[  85    7  113  111   14  202   12  167 -107  132  301  144  132 -156
  302   40   27  -51   66   39  141 -167 -133  228  235 -272 -363   77
 -426 -120 -127   27  117  -31  322 -388 -159 -164 -189   64 -275   10]
5
[ -35  216  293 -212  -16  115   86  -57   13  169  -41  -21   67 -229
  178  251   31  -92 -485 -151  -32  259  167 -139  -20    4  221   12
 -100  -85  232  -92  217  298  198   35  129  237  238 -140   25  -87]
0
[  87  195 -123 -214 -122  610  -65  148  -12  -79  -23  230   15 -224
  227  245  290  320  -20   27  208  109 -120  315  271 -484  -51   30
 -280  205  270   36  -26   16  440  362  281 -501   17  -37  210  156]
1
[  57  -62  -62 -242  -52  -41    3  -58  369 -206  229  -77  317   39
 -190  357 -110  158  238 -404  289 -152   27 -297   76 -368  208 -148
 -523 -266  256 -116   66  262 -361 -114  139   62   80 -358  120   36]
7
[ 154  257 -327   64 -102   42  280  158  264 -201  193  -57  148  -96
 -277    8 -160  -74 -182   20   66  203  150  -29 -171 -482  182 -219
  183  138 -115 -107 -295  158  -29  151   88  -84  -81 -359  229 -447]
0
[  98  159   92  -80  100  132 -197  218 -243   98  100   90   96 -506
   25   74  136 -133 -260 -225  -21 -159  214  -29   -2 -411 -395  -99
 -154  551  -13   77  -59   14  248   67 -122   13 -195  -49 -327 -102]
1
[ -13  149  187 -174  -71  136  286  -79 -346  204  106   26  491  -83
  320  306   43  100 -144 -156 -184  394  111 -109   -7  382  128   29
  -93  -87   23  -50   29  317  164 -109  -91  224  106  -25  -20  -10]
8
[  46  226   86 -176  -38  253  275 -141 -324   71   82   68  240  -42
  334  212   93  -81 -296 -254 -111  286  217 -205   92  226  153   33
 -223  -60   82 -132    6  291  235 -102  174   57  249  -57  265  -68]
4
[ 120   26 -190  -70   17  -92 -270  -14 -109  115  -32  376  -35 -246
  159   97  -32 -215 -374   92  189 -472  151  141  199 -383 -146  -71
 -184  340  108  -18 -306 -215    3  125 -131   49  -19 -186 -154   55]
10
[  43    6    5 -110  -26 -106  171  -99  193  270  -28   74  240   48
 -167  123  -73 -183  149 -178   20  183  207   56  122  166 -205 -254
  282  319 -236 -142  -65  101 -190 -144  382  -45  205 -188   52  -76]
6
[ -73  150  126 -181 -101  -38  147  -49 -231  177  129   95  318 -232
  325  -16  247  -15 -312 -429  -93  221   41 -173   12   86  -81   -9
 -101   54  109 -128 -262  305  226 -135  -90  278  177  -34   89  -99]
11
[   0 -169 -164   -2   37    2   33 -135   13  -21  256  -64  252   86
  -62  108  157 -424   50   94   13  122   80  166   44  163 -394   42
  227  113 -321  -42  -27 -195 -227 -157  150   -8   32  -67   78  -19]
5
[-161  137 -446  266 -245  282 -260  154  107 -142 -189  183   40  -63
  167  110 -133 -108  185  -29  176 -220   63  104  208 -528   99 -193
 -322  278   -8  116  205 -382   64  238  218 -247 -132   44 -103  120]
7
[ -20  326  -68  150  197   88 -269  399  -88   62   11  307 -204   49
  206    0  -94 -128   88  175  245 -238 -317  384  327 -683   22  -54
  -98  177 -224  167  274 -393  212   23  158 -466   27 -175 -218 -186]
0
[ -21  372 -187  -85  -25  106 -467  306  435  313 -146  -39 -155  221
  -69 -250  -21 -243   21 -158   73 -593 -309   53  340 -449 -184   91
   33  371   22  -83   30 -362 -160  -68  106  -12  384  -28 -124 -158]
7
[ -14   48  288 -344  -79  -35  250 -105  106  127  187   -5  233 -236
  299  174 -144 -131 -282 -383 -173  129  281 -116  -26   40    6  119
   22  -76   82 -103  -37  495  109  -66  -32  214   49 -190  -76   -1]
5
[-147   73  323  -94  160 -285  168 -241  143  276   65  162  331   12
   20  257 -197 -169  -56 -226 -151   91  451  -40   10  -58 -109  -35
  162  -73   74 -233 -436  196  183  -82 -176  474  199   83 -127   17]
3
[-108  -49 -198  295  265  248  -48 -135  -25 -382  294  -98  215  -41
 -173  146   21 -298   56 -150  -99  207  135   86  125 -266  -91 -245
  103  217 -365   10  118 -322  272  -74  407 -229 -219  -67   -6 -153]
1
[  50  533  -56 -514  -65  297 -391  336 -111  410  171  249  108 -168
  288  141  149 -225 -233  -75  -49 -277 -104   73   85 -318  107   50
 -437   37   82  103  201 -165  290  -35   83  -63   13  122 -562  -33]
4
[ -63  248   64 -211  -22  160  145   12 -320   92   52  138  132 -224
  495  192   46   89 -248 -202 -124  163  132 -226   38  174  160   -7
 -124   58   29  -26 -115  322  246 -119  103  135   50 -153  -53 -208]
10
[ 166 -173 -147  172  -40  328   58   50 -200  -61   77 -193  -89 -295
   89 -309  181  -57 -112  135   91  429   16  -60  124   -5  111   -9
   92  163 -180  250  209 -145  -70 -248  419 -380    6  -49  257   33]
3
[ 563  403 -214 -315   35    1 -454  132 -105  232   14  240  -48 -269
  245 -177 -139 -198 -368  198   75 -519  105  246  168 -349 -387  312
 -217  215  -24   95 -193  272  -15 -127 -634 -244 -186  275 -500  -54]
6
[  57  -21 -206  -81 -121  200 -156   94 -143 -133   25 -279  169  -75
 -311  212  -30 -303  -80 -125  199   73   15   65   19   38 -144    4
  268  263  -99  -49   79   61  -91  124   92 -153  217   21  -75 -297]
9
[ 112   14 -111  -13 -118  193 -191   81 -172  438 -125  528  -59 -199
  551  -94  -46 -209 -154    9   30 -180   -4  385   55 -145 -377  -42
  -28  528  -30  -67 -221 -184  531 -223 -130  -78 -304   97 -537  -62]
4
[ -58  199 -136  -30 -143 -180  305  219  -47  -69  405   79  411  -57
   -4   37  377  161  114 -416  433    3 -176 -192 -154  -72  235  -76
 -258 -338  198    4   26  449   68  121   78  268  196 -140  528 -102]
6
[  38   42 -300  140   26   16 -106   76 -300 -123  253 -172  159   73
  -31  -85  163 -361  326  -96  253  176 -337  113   68  121   -7 -207
 -114 -171 -152   87  271 -259  -12 -156  223 -198  343  191  172    4]
6
[  47   74 -287 -109 -374   -7   18  207   39  -51  309  200  -38 -311
  310 -139  302  -21 -232 -209  -11 -544 -281  181  -43 -353  -12  201
 -338 -176  338  252  396 -296  244  -48  -53 -164  210 -164 -116  252]
1
[ -75    8  -60   32 -129 -138  188 -280    0 -160  134 -116  301 -224
   -4  233  395  178  -43  -49  343  264   -8 -267  -52   72  342  -26
 -178  -62  196  273  288  265 -397  140  239  295  483 -350  479  192]
7
[ -39  273  173 -185 -110  236 -343  350  221  161 -304  338 -124  100
  436 -157   93 -217  -64 -230  -26 -396   10   75  185 -797 -429  249
 -235  638  144   13   64   44  237    8  169 -270   64   15 -254  -10]
6
[  77 -258   95   64 -269  177  398 -109 -323 -347 -124 -176  261 -384
  -34   23   68  -30 -224  234   47  279 -119  257  108  362 -217 -238
   74  407  -17  -93    8  -41   65  -76  244 -315   50 -225  453   96]
8
[  51  200  237 -199 -106   25  312 -185 -117  267   55   42  256 -233
  176  122  -52 -102 -363 -335 -260  114  231 -232   44   65   65   57
 -103  -64  -12  -71 -138  358  264 -101  -71  150  140  -74 -124  -53]
3
[ -58 -105  273 -283 -162  -66  164  -81  265  261  -58    7  236  133
  -47  241  399   38  232   25  238  124 -265   12   48  252   60   72
  -94 -528  251  -43  325  237 -204  106  246  253  355  -84  404  342]
5
[  98   54 -168    0 -324  275 -139  392  170  281   55  385  -34   81
  314  -70 -238 -286  -82  233  212  -93  182   67   69 -393   16  -48
 -176  437  -15  -61  307  269  523  307  292  -27  -79 -257  -69  116]
0
[ 260  147 -299  290  -95   74   42   93  -72   76  330   12  215 -149
    2 -147  -79 -273  -78  -88   81  279  -37  191   -3  -76 -407 -223
  284  -15    6 -128 -308   87  200  -50  -45 -133   22  110  -92   24]
5
[  -7  -67 -218  243  -68  -75  205   20  437 -476  403   62  205 -135
   74  342  188  186  311  -94  347   92 -550   29 -114  -68  364  -56
 -176 -329  217   64  313  -68  -83  -31  113  228   44 -303  218  -92]
5
[ -19  -95   -9  106   67  178  181   80 -181  -96  185 -257   47  107
   50 -142   86  -77  316 -130  169  218 -121   22   17  322 -451   70
  353  221 -319   -3 -183  214 -225 -403  260 -186   56  -72  144 -267]
0
[  96   73  -29 -130   80   40 -198  540 -150  392  365  480 -198 -115
  279  -96 -299 -405   90  240  200 -625 -173  384  235  -95  141 -144
 -157  -41 -214   18   85 -243  556 -170  -16  -89   28   51 -551 -286]
2
[ 110  122  -50  -39   17  -70  105   56   67  -43  119  367  -38 -161
  295  355  -23  -45   34  -71  -70 -389   21  310  182 -303 -461  -90
 -174  637  -10  -16 -490 -123   -6 -172    1  -65 -124 -376 -300   63]
4
[-101   33   45 -233  -79   94  286   -8   38  109   37   84  166 -244
  354  133  -23  235 -205 -201  -63  300 -105  -96   36  299   71  -38
   -9   47  106 -149  -84  164  207  -19  123  -21  176 -152   70  -72]
7
[-159  360  212 -268  -42   -5  160  -65  -35   81  110  -14  146 -108
  346  206  -10 -102 -130 -292  -73  105   44 -200    7  137   95   88
  -55   16   40 -112 -168  416  199 -115    8  309  329  -64  -92 -217]
2
[ 128   11    4 -323 -334  148    2  412 -287  347 -308   66  -54  -85
  375  -93  520   58 -163 -219 -467 -254 -304  261  279  103 -459    3
 -182  448  203  156  263 -127 -119  227  205 -442  211 -101  179  558]
5
[ 164  147 -481  180  -38   98  -23 -114 -368 -102   16  -96  197  -80
   83 -281  -41  -78  118   20  155  216   52  -20   89  185   38 -158
  140 -165 -232   91  269  186  -73 -161   32 -341  268   77  346 -170]
4
[ -13  281 -159 -192 -171   96 -299  456 -303  181 -106  194 -202   16
  616 -144   -8  -64   23   14 -286 -267 -175  271  315  -47   12  -89
 -197  360  -95  263  177  -43  -41 -182  209 -424  113  -66 -380  106]
8
[  12  186   47 -140  -67  -68  223  -53   18  310   57   72  153 -142
  111   51 -116 -117 -219 -329  -88   86  225  -54   13   83   83   18
  111 -115   18 -179 -229  237  352 -115  -85  211  120   76  -43 -168]
3
[ 218 -113 -415  263  -62  -51  -45 -338 -237 -107  156  139  515   57
 -140   54   78 -405  288   -6   46  300  398   99  207 -345 -356 -204
  180  -60 -176 -173  -55 -192  235  -91  -45  -70  181  -48  449  198]
3
[ -97  -31  -60  303  150   90  267  105   46 -193  350 -130   61 -170
  -15  128  433  354  275 -193  136  346 -259   28  137   22  -36  -54
 -130 -292   28  -20  236 -310 -131  -89   60   68  129 -121  666   -7]
10
[ -65  153  344 -387  -29   31  107 -339 -100  374 -192  -30   50 -158
  179  198  110   70 -307 -249 -112  230  306   -5  -15  269   38   98
   -1 -108  113   29  -32  368 -150 -106   -3  132  155  -10 -120   30]
8
[-254   54  419 -109  145   70  219  199    3  163   86    9  101  -46
  346   75  -17   21 -137 -108 -168   53  -81  -82   -4  309  -96  167
  141  -15  199 -227 -102   78  519   27   -9  377  122  127   57   78]
2
[ 330   -9 -448  131   64  274   83  198 -208 -281  688  -81  106 -447
  144  186  -94 -181  -44  -76  318  365   45  325    5  115  -88  -79
  -24  -15 -281   75  123  330  304 -149   44 -348 -251   71 -114 -348]
10
[  96   27 -151  -11 -105 -194   18   -5  352  170   65  215  167 -111
 -164  111  299  190  304 -279  328   25 -156 -278   39 -216  245 -126
 -210 -210  204  -32 -227 -174 -220 -166   68  336  147  -53  132   -9]
6
[  68  -68  -26    5   95 -331  437 -100  542  -95  130  234   79 -241
  -56  191  404  280  311 -356  398 -175 -229    3 -241   83  255   72
   58 -371   95  128   20  610 -139  155  -19  394 -185 -236  423 -238]
3
[ 186   18  -29 -169   -2 -180  -72 -381 -175 -120  -60 -125  468  -84
 -218  332   52 -425  196 -212  -46  175  533   86  124   77 -492 -249
   41  311 -127 -114 -111  333 -535 -190 -114   94  457  -11  182 -115]
11
[-165  171  237 -199  -46  151  319   38  -50  148  132  102  284 -128
  216  227  -52   10 -388 -114 -135  155  210  -49   -5  188 -125  112
  -29  -49   60 -242 -125  232  538   88   38  138  -45  -33   13   18]
8
[-187   40  327 -218   98  -58  152  -17  -60  307  -46   60  288   61
  164  218 -165    0  -87 -147 -158    3  182  -72   41  166   45   17
  -20  -41  103 -177  -73  117  163    4 -123  343  232   38  -11   42]
4
[ 482  455 -135 -265  -57 -252 -219  368 -213  362   82  374  -13 -424
  124  129   70 -665 -191   38  -92 -229  242  209   50 -441 -129  -35
 -214   36   35   76 -159 -262  163   45 -407  176  -42  205 -379   80]
11
[ 135  263 -250  199  -82  165 -102 -155 -359 -216  -83 -175   67 -240
 -150    0  402 -217   88  -45  269  269  132 -199   31 -169 -206 -157
  -24  217   13  178  102  132  -96  217  214 -150  548    8  414  -11]
2
[ -15  132  -46  -55 -166  -62  120 -484   65 -278  -23  -65  102 -346
  -20  311  389  107   83 -135  507  115 -153   27 -107 -119  322 -149
 -241  132  359  185   15  315  -44  214  186  359  339 -288  413  141]
9
[ -48  218 -152 -128   -7  169  -86  -81   91 -104  -20 -255  406   29
 -248  137  -96 -297  183  -26  211  172 -260 -149  249 -154  190 -265
 -216   28 -261  -98   87 -225 -292 -296  283 -210  593  -30   33 -501]
7
[ 128  186 -396   54  100  239 -235  -99  225 -433  195  -78  298   -4
 -401  118   53  -44  301 -264  165  -17 -145  241  191 -437 -241 -195
  317   90   41 -242 -229  -41  206  196   83 -204  -55  -19  298 -135]
9
[ -23 -268  470  -33 -278  -33  147 -220  -77   16  -40  -16  327 -145
    6  514  490 -155  -48 -145   64  221  -14 -188   28  286 -177   13
 -262  133  254   22  257  405 -155   81  207  480  387 -187  124  320]
10
[ 157  109 -113 -282 -290  125   43 -215   46  -17  315   37  239   -4
 -176  -13 -328 -355 -151 -122  132  294  172   37    6 -167 -107 -140
   43  305 -248 -202 -235  182  -34 -151  234 -354  128 -241 -239 -256]
0
[-279    4  392  150  -20   15  293 -233   31  -17    0  -75   81  200
 -140  113  560  214  210 -364  -19  188 -386    0  155  185    9   29
 -159 -187  151   62  395 -198 -523   33  230   -6  792 -119  567   51]
3
[  87  390 -139 -257 -286  363 -126  663 -207   36  440  152 -100  -58
  508  -93 -121 -185 -148  188  149 -417 -438   63  188 -199   39  228
 -470  113   27  101  -50   10  683  -64  215 -307  -48   46 -485   71]
5
[-122  106  285 -150  -18   62  218 -210 -160  296  -21   16  102 -300
  277  316   52 -104 -327 -261 -124  236  275  -32   49  285   40    9
 -135  -61  -21  -33  -55  220   22  -89   -3  247  -58   22 -130   43]
3
[ -36   67 -341  278  118  -16   54  -21 -175 -249  438    3  356 -202
   46  351  105 -401 -134  -75  136  180  -97  519 -137  -75 -207 -229
  150 -201 -107  -53   91 -310  204  -52  -61   -5 -313   11  -93 -151]
5
[  49  -14  -90  147 -208  -21  189 -155  323 -172  286  106  166 -247
  -81  159  447 -163  186 -171  448  -22 -190 -288  -13 -133  263 -236
 -351 -217  187   50 -128  133 -329  -47  344  481  157 -354  395   56]
6
[  21  192  147 -162  -65   43  256  -47   99  237   -7  132  226  -70
  246  275   77    2 -167 -346 -135  216  105  -35   86   73  -45  -45
 -183  -69   91 -145  -44  400  216  -93  100   79  158  -79  -19  -34]
8
[ -44  127  257 -190   50  221  218  -54 -236  249  128  160  149 -295
  381  123   19   -2 -345 -305 -232  175  314 -278   17   54  140   -9
 -154  -50   22  -15 -122  327  353  -50  103  142 -109 -104 -115  -34]
3
[  94  256    5  -75  -38   37 -217  361  150  340 -348  204    2   72
   74  -41 -274 -197 -167   23 -379 -463 -142  462  294 -553 -174 -120
  -81  656  -90   60 -129 -594 -193 -231  -41 -406 -138  139 -714  -33]
9
[ 267   98  -77 -383 -144  380  -48  373 -429  211  -91  232  -42 -356
  621  214   23  -53 -391    4 -181 -234 -149  405  320   91  -99   33
 -143  433  -74   79  297  181  439   19   61 -416 -153 -291 -231  -75]
11
[-124  -69 -264  178  -24  346   35 -171  -37  -38  335   59   24 -347
   12  -51  461 -160   12  -28  180  253  -61  164  -26   36 -166 -134
  -90   -8 -422  184  112 -145  105   -9  253 -226 -145   48   13 -247]
6
[ -78  214  120 -142  -22   40  288   32  -86  232  272   78  146 -255
  324   96   15  -81 -281 -302  -99  250  254 -113 -102  142   82   40
  -75 -148  -39  -43  -19  484  358   79  -61  262   36  -11   12 -114]
0
[  92  142 -125 -253 -158 -119   39 -224 -364 -262  236  -81  214 -304
 -146 -191  283  -54   84 -271   74  229  -86  232   15 -154 -167  -92
   91   22 -326  119  109  168  255 -119   52 -497  -34 -163  174 -127]
8
[  -3  226   94 -173 -113  216  251  186   45   53  224   -8  279 -173
  322  279  -11  -80 -262 -278 -212  179  125  -80    2   54   -8  -56
 -175  118  264 -194 -163  312  223 -146   46  247  345  -33  -33 -171]
1
[ -50  -84  -42 -133   49   49  225 -197   -5  -42  -33   88  221  -25
  179  503  329  507  338 -284  191  -52 -144  234  219  131  109  -69
  -92 -136  282   81  124  -54 -466   49  177   16  126 -397  538  322]
6
[-174    9  143   49  -15 -112  160 -327   29  -61   -7  -35  152 -125
   33  306  445  178   39 -296   98  291  -62    2   14 -118  182   52
 -135  -16  103  149  103  -27 -107  140   38  293  132 -221  332  185]
8
[ -19  -89 -211   17 -166  244   92  135   69 -264  415   73  217   -7
  188  119  154 -410  324  -85  -33  195 -433  211  140  -31 -223  -65
  111  111 -212   26  132 -307  258  -45  524 -309  121 -233  -39  133]
11
[  80  182 -113  -64 -232  283 -211 -132 -228  331  227  193  -69   -9
  514 -292  213 -147  -11 -156  287  139 -328 -257  230 -178   96  186
 -795  -72 -123  238  456  110  341 -167  226 -312  356   38 -186  246]
3
[ -53   33  165  -78  -56  102  184 -182 -271  149  141  130   86 -293
  312  164  107   62 -164 -241   61  370   75  -43  -57  212   75  -49
   -7    2  115  -52 -194  213  247  -49   11  194   39  -80  -17  -32]
3
[ -94   88  222 -209  -44  167  283 -114  -92  254  142    8  305 -109
  253  351   30 -111 -192 -165 -151  321  118 -182  122  178   21  -41
 -143 -110  -56 -228  -15  300  496  -13  139  297  187 -191   72  -21]
10
[ 159   31   30   87   86 -153 -114  -22 -210   20   91  -14  247  116
 -251   78  -26 -432  -61   96 -360   30  -55   52  160  156 -152 -251
   50  253 -261 -135  -82 -275  -49 -144 -140   87  222   99 -190 -177]
7
[ -83 -155  -82 -235 -230 -125  138   71  216 -460  225 -213   31 -395
 -168  267  188  341  278 -379  370 -250 -425 -209  -70  198  504  -20
  -27  -71  385   78   79   26 -356  206  135  397  135 -469  429   74]
1
[-250  -84   55  122 -303  125   43  205 -116  -79 -101 -200  -47   56
   83    5  752    3  113  -81  330  196 -300   -4  -76  248  308  -12
 -379 -226  400   94  522    1 -266  299  249  431  291   48  899  282]
8
[  45  -19 -408 -163 -176  389 -402  421   74  335  100  306 -121  279
  325 -158 -168 -256  179 -124  106 -450   42  -76   77 -480  114   39
 -406  210  -92   24  214   -8  652  -17  215 -158  -12   10 -410 -207]
0
[  34  -20 -121   70  -68   35    4 -660 -121   35  217 -166  265    4
 -310  169  103 -361 -182   41  121  226  420 -124   95  -15 -258   -3
   47  259 -218  -11 -325 -148 -418 -182   98  151  347 -201   56   73]
3
[ 244  204 -161 -306 -101   73 -323   86  -47   64   13  334 -170 -166
  233  100  -17  -96  117 -221   36 -370 -163  452  118 -222  104  -64
  130  595   56  242  205 -206  -22  -80  255 -351  -87 -229 -496  -30]
2
[-136  205  230 -378 -120  223  289   -5  -28   59   75 -136  148 -257
  312  233   88   51 -276 -382 -113  179  -71 -183   13  145  -40  117
 -194   17  191 -217 -110  186  267    4   85  179  145 -152  154  -29]
10
[ -70  180  293 -138   29  -60  275  -75   33  242   69  102  242  -84
   71   80   34 -136 -159 -496 -144   72  175 -206    0  -35  -61   16
  119   23   56 -177 -237  258  137   12   27  278  170 -130   87 -106]
3
[ -44  217  -21 -312 -153  -39   81 -151 -182  146  127   26  335 -110
  203  124  -69  -73 -161 -286  -82   38   76  -42  109   43   46  -70
  -93  -11   39 -127 -153  100  100 -177  -55   78  275 -136  -55  -56]
7
[ 237  180 -283   -1    9  232  -85  -89   -9  -70  174  -15  283 -149
   12   33 -101 -275 -198 -112    0  306  120  -19  -19 -209 -284 -113
   29  114 -151 -109    4  117   50 -164   10 -334  101   -3 -191 -322]
6
